Small tables with named rows and columns. After each table, cells are looked up by row and column.

Table Liru
,Kek,Dit,Sune,Zafug,Lov
Fimote,58.314,55.055,46.275,57.826,53.474
Lafo,52.508,70.416,46.275,57.826,47.268
Zodefa,55.411,49.934,46.275,62.626,65.886
Pifu,46.702,75.536,61.337,57.826,55.543
Vebo,49.605,55.055,61.337,62.626,55.543
Dugakoz,67.022,49.934,21.172,14.623,63.817
Pud,37.994,96.018,71.378,57.826,49.337
Lepepa,46.702,75.536,61.337,57.826,55.543

Lafo, Lov: 47.268
Pifu, Dit: 75.536
Pifu, Lov: 55.543
Lepepa, Dit: 75.536
Lepepa, Kek: 46.702
Vebo, Kek: 49.605
Dugakoz, Dit: 49.934
Lafo, Sune: 46.275
Fimote, Dit: 55.055
Vebo, Sune: 61.337
Pud, Dit: 96.018
Lepepa, Lov: 55.543
Pud, Zafug: 57.826

Fadepo
cols = Sebifu, Sot, Perit
Kaluzuz: [9, 56, 16]
Nek: [-2, 24, -32]
Zivud: [17, 23, -16]
Kad: [-12, 74, -83]
Ped: [25, 41, 21]
Res: [-20, 0, -11]

Zivud, Sot -> 23
Res, Sebifu -> -20
Nek, Sot -> 24
Kaluzuz, Sebifu -> 9
Kaluzuz, Perit -> 16
Nek, Perit -> -32
Ped, Sebifu -> 25
Ped, Sot -> 41
Nek, Sebifu -> -2
Zivud, Sebifu -> 17
Kad, Sebifu -> -12

Dof.csv
,Gekig,Dup
Kuzedat,61,77
Geka,48,38
Beti,119,156
Vos,27,38
Kemazom,206,123
Radapop,199,126
Gilak,134,198
Tuz,193,121
Gidiza,142,181

Gekig of Tuz = 193
Dup of Kemazom = 123
Gekig of Gidiza = 142
Gekig of Vos = 27
Gekig of Geka = 48
Dup of Radapop = 126
Gekig of Kemazom = 206
Dup of Gidiza = 181
Gekig of Radapop = 199
Dup of Kuzedat = 77
Dup of Vos = 38
Dup of Gilak = 198
Gekig of Gilak = 134
Dup of Geka = 38
Dup of Tuz = 121
Which row has the largest Dup? Gilak

Segap:
	Paruman	Miriman	Zim	Bar	Rugub	Tem	Vos
Vozuro	134	62	74	78	92	144	31
Difu	55	92	134	76	45	40	111
Tukadiz	131	74	67	98	42	141	77
Lenivo	136	73	111	69	45	111	110
Rok	185	71	242	47	86	90	65
Bag	164	83	78	110	70	126	58
Lel	142	74	34	143	177	188	136
Revuna	146	67	91	37	61	55	30
Duromo	73	134	67	114	86	86	59
Mabu	76	73	75	83	110	65	71
Pevon	59	59	81	125	83	50	43
Gek	85	59	84	32	90	49	56
Vatine	32	59	103	53	80	45	94

What is the Miriman of Duromo in Segap? 134
What is the Zim of Rok in Segap? 242
What is the Miriman of Pevon in Segap? 59
What is the Zim of Revuna in Segap? 91
What is the Paruman of Mabu in Segap? 76
What is the Tem of Bag in Segap? 126
What is the Zim of Duromo in Segap? 67
What is the Miriman of Revuna in Segap? 67
What is the Zim of Difu in Segap? 134
What is the Tem of Rok in Segap? 90
What is the Vos of Gek in Segap? 56
What is the Bar of Lenivo in Segap? 69
What is the Miriman of Gek in Segap? 59
What is the Miriman of Lenivo in Segap? 73
What is the Rugub of Duromo in Segap? 86

Zof:
cols = Gizape, Lotupa, Tis, Mupun, Mida, Rado, Poresos
Kel: [67, 40, 53, 31, 65, 60, 31]
Div: [52, 36, 49, 40, 52, 43, 29]
Sas: [24, 52, 42, 49, 19, 21, 62]
Leguk: [40, 58, 56, 36, 42, 60, 45]
Rotogo: [83, 22, 58, 25, 60, 71, 8]

What is the Mupun of Leguk in Zof? 36
What is the Rado of Div in Zof? 43
What is the Tis of Kel in Zof? 53
What is the Tis of Sas in Zof? 42
What is the Gizape of Leguk in Zof? 40
What is the Lotupa of Leguk in Zof? 58
What is the Lotupa of Div in Zof? 36
What is the Gizape of Rotogo in Zof? 83
What is the Poresos of Sas in Zof? 62
What is the Mupun of Kel in Zof? 31
What is the Mida of Leguk in Zof? 42
What is the Tis of Div in Zof? 49
What is the Rado of Sas in Zof? 21
What is the Mupun of Rotogo in Zof? 25
What is the Mida of Sas in Zof? 19
What is the Rado of Kel in Zof? 60
What is the Tis of Rotogo in Zof? 58
What is the Poresos of Kel in Zof? 31

